Below is a small trained network, with its code and all its weights. Each question gives an input and a target symbol and asks what happens when units are switched off, that is, made to give their printed mean instead of their output.

import numpy as np


def w(rows, s, z=0):
    codes = np.array(rows[::2]) - 128.0
    scale = np.full(codes.shape[1], s)
    scale[-1] = z or s
    return codes * scale


def f(y):
    return y / 2 * (1 + np.tanh(0.7978845608 * (y + 0.044715 * y**3)))


def softmax(a):
    e = np.exp(a - a.max(-1, keepdims=True))
    return e / e.sum(-1, keepdims=True)


def log_softmax(a):
    a = a - a.max(-1, keepdims=True)
    return a - np.log(np.exp(a).sum(-1, keepdims=True))


def net(x, mask):
    ids = ['αδηλμπστφω'.index(c) for c in x.split()]
    T = len(ids)
    res = E[ids] + P[:T]
    u = 0
    for l in range(3):
        r = res
        for j in range(2):
            rows = slice(2 * j, 2 * j + 2)
            q, k, v = (r @ M[l][rows].T for M in (Q, K, V))
            z = softmax(np.where(np.tri(T) > 0, q @ k.T / 2**0.5, -1e9)) @ v
            o = O[l][rows]
            res = res + np.where(mask[u + j], z, o[:, -1]) @ o[:, :-1]
        u += 2
        y = f(res @ A[l][:, :-1].T + A[l][:, -1])
        res = res + np.where(mask[u : u + 4], y, B[l][:, -1]) @ B[l][:, :-1]
        u += 4
    return log_softmax(res[-1] @ U[:, :-1].T + U[:, -1])


Q, K, V, O, A, B = {}, {}, {}, {}, {}, {}
E = w([
[126,164,216,203],'α',
[136,108,168,68],'δ',
[2,178,112,29],'η',
[113,110,106,114],'λ',
[160,128,171,181],'μ',
[94,136,174,145],'π',
[114,166,141,193],'σ',
[178,146,123,177],'τ',
[125,111,71,127],'φ',
[225,74,155,131],'ω',
],0.017)
P = w([
[249,182,159,126],'0',
[95,60,153,158],'1',
[98,66,150,156],'2',
[93,76,146,150],'3',
[95,87,140,147],'4',
[97,95,141,144],'5',
[95,102,142,148],'6',
[94,110,140,156],'7',
[94,122,140,161],'8',
[86,125,145,169],'9',
[81,133,149,176],'10',
[81,138,142,179],'11',
[76,140,149,185],'12',
[70,143,152,194],'13',
],0.011)
Q[0] = w([
[49,175,76,50],'0.h1',
[5,157,177,115],'0.h1',
[54,70,166,92],'0.h2',
[122,92,128,194],'0.h2',
],0.012)
K[0] = w([
[28,105,187,11],'0.h1',
[52,153,120,140],'0.h1',
[217,139,59,134],'0.h2',
[104,254,85,50],'0.h2',
],0.0085)
V[0] = w([
[130,79,129,254],'0.h1',
[98,240,26,124],'0.h1',
[164,70,146,196],'0.h2',
[206,128,54,100],'0.h2',
],0.0089)
O[0] = w([
[116,75,32,182,200],'0.h1',
[137,113,80,62,3],'0.h1',
[57,120,108,251,196],'0.h2',
[206,123,88,165,121],'0.h2',
],0.011,0.0072)
A[0] = w([
[106,91,82,98,69],'0.n1',
[144,251,137,162,253],'0.n2',
[147,135,82,68,72],'0.n3',
[112,86,144,71,86],'0.n4',
],0.012,0.0053)
B[0] = w([
[101,225,181,117,114],'0.n1',
[163,2,67,61,255],'0.n2',
[243,162,135,242,125],'0.n3',
[55,68,112,253,126],'0.n4',
],0.0078,0.0056)
Q[1] = w([
[54,27,235,169],'1.h1',
[166,72,255,110],'1.h1',
[104,21,104,172],'1.h2',
[100,61,119,128],'1.h2',
],0.0073)
K[1] = w([
[149,79,166,79],'1.h1',
[218,85,254,128],'1.h1',
[220,31,124,22],'1.h2',
[87,51,55,86],'1.h2',
],0.0073)
V[1] = w([
[122,134,2,76],'1.h1',
[61,243,125,161],'1.h1',
[41,47,168,192],'1.h2',
[201,200,76,228],'1.h2',
],0.0067)
O[1] = w([
[159,72,154,137,79],'1.h1',
[142,114,173,158,6],'1.h1',
[121,118,152,185,151],'1.h2',
[109,217,2,151,249],'1.h2',
],0.013,0.011)
A[1] = w([
[68,39,152,8,4],'1.n1',
[75,221,62,125,191],'1.n2',
[208,25,34,52,115],'1.n3',
[37,249,196,1,166],'1.n4',
],0.0063,0.0029)
B[1] = w([
[193,189,179,126,133],'1.n1',
[218,129,147,65,252],'1.n2',
[35,140,170,133,146],'1.n3',
[66,139,142,6,134],'1.n4',
],0.011,0.018)
Q[2] = w([
[163,120,197,130],'2.h1',
[183,173,125,113],'2.h1',
[183,171,6,164],'2.h2',
[68,150,113,210],'2.h2',
],0.014)
K[2] = w([
[206,200,155,165],'2.h1',
[139,100,154,182],'2.h1',
[66,52,162,60],'2.h2',
[117,73,124,12],'2.h2',
],0.011)
V[2] = w([
[192,157,179,91],'2.h1',
[25,95,81,91],'2.h1',
[176,175,105,163],'2.h2',
[215,249,166,34],'2.h2',
],0.012)
O[2] = w([
[3,230,99,37,29],'2.h1',
[193,127,159,26,224],'2.h1',
[159,247,98,228,254],'2.h2',
[113,95,42,168,245],'2.h2',
],0.012,0.0085)
A[2] = w([
[128,130,78,129,200],'2.n1',
[97,180,169,68,255],'2.n2',
[179,226,1,105,239],'2.n3',
[44,108,84,55,19],'2.n4',
],0.0094,0.0046)
B[2] = w([
[78,124,254,110,166],'2.n1',
[95,95,38,175,140],'2.n2',
[48,186,183,76,254],'2.n3',
[169,181,136,205,145],'2.n4',
],0.008,0.058)
U = w([
[77,62,173,159,245],'α',
[135,108,126,94,254],'δ',
[114,122,127,33,169],'η',
[140,118,208,73,39],'λ',
[173,159,80,94,136],'μ',
[202,161,107,172,195],'π',
[98,82,254,163,29],'σ',
[137,164,175,135,60],'τ',
[215,186,108,66,55],'φ',
[147,152,77,144,69],'ω',
],0.0081,0.0099)

Each question gives the input, a string of symbols that net reads in full, and the target symbol t.
The units are the heads (2 rows each of Q, K, V and O) and the neurons (one row each of A and B). Each row of codes is followed by its name. A weight is (code - 128) times the scale printed after its matrix; where a second scale follows, it is the last column's (O, A, B and U).
mask holds one flag per unit, layer by layer, with each layer's heads first. A switched-off unit (its flag False) gives its mean, the last column of its rows in O or B, instead of its output. The means were averaged over made-up inputs and are rounded, as every weight is.
A unit's drop is (log p(t) with every unit on - log p(t) with that unit switched off) / (log p(t) with every unit on - log p(t) with every unit switched off).
The circuit of an input: a set's keep is (log p(t) with only the set's units on - log p(t) with every unit switched off) / (log p(t) with every unit on - log p(t) with every unit switched off). Starting from the 12 units with the biggest drops (on a tie, the unit counted first), units are removed one at a time, each time the one whose removal leaves the highest keep (on an exact tie, the one counted first), for as long as the keep stays at least 0.8.
circuit, biggest first: the units of the circuit, biggest drop first
most important unit: the unit with the biggest drop
top k neurons: the k neurons with the biggest drops, biggest first
top k neurons in layer l: the k neurons of layer l with the biggest drops, biggest first
which heads matter: for each layer, one digit per head in row order, 1 if its drop is at least 0.15 and else 0, layers parted by /
input μ ω ω ω ω ω α π, target π: top 2 neurons in layer 2 -> (2.n3, 2.n1)
input ω α μ α φ σ σ π, target τ: circuit, biggest first -> (1.h2, 0.h2, 2.n3, 2.h2)
input σ ω δ μ η λ α φ α ω δ π, target η: circuit, biggest first -> (0.h1, 2.h1, 1.n2, 1.h2)
input ω ω ω ω σ η η, target τ: top 3 neurons -> (1.n1, 1.n2, 0.n4)
input α δ φ ω, target σ: circuit, biggest first -> (1.h2)
input φ ω ω α τ η μ μ, target α: circuit, biggest first -> (2.h2, 0.h1)
input α ω π α ω σ ω φ δ π, target σ: circuit, biggest first -> (2.h2, 1.h2)
input π α ω ω ω σ φ ω α φ, target α: top 2 neurons in layer 1 -> (1.n1, 1.n2)
input τ ω λ ω μ ω α ω σ ω λ, target φ: top 2 neurons in layer 1 -> (1.n3, 1.n2)
input α τ μ, target σ: which heads matter -> 01 / 01 / 11
input λ φ α π σ φ σ, target δ: which heads matter -> 11 / 11 / 11
input μ ω ω τ ω μ ω φ ω μ ω σ, target π: which heads matter -> 00 / 00 / 11
input φ ω ω ω ω ω ω δ μ τ η φ φ ω, target α: top 2 neurons -> (0.n2, 1.n4)
input π φ λ ω η λ ω ω λ σ ω, target α: circuit, biggest first -> (0.h1, 2.h2)
input σ δ φ ω α, target λ: top 2 neurons -> (0.n2, 1.n2)
input φ ω ω δ ω ω φ, target η: most important unit -> 0.n2
input μ π η ω μ α α, target δ: top 3 neurons -> (0.n2, 2.n3, 1.n2)
input φ π δ ω α ω μ, target η: top 3 neurons -> (0.n2, 0.n3, 2.n3)
input ω α ω ω τ π α μ π σ φ λ δ, target τ: which heads matter -> 01 / 01 / 01
input ω φ μ μ λ α ω, target τ: top 2 neurons -> (0.n2, 2.n3)
input φ ω ω η α τ ω μ μ π, target η: which heads matter -> 11 / 11 / 10
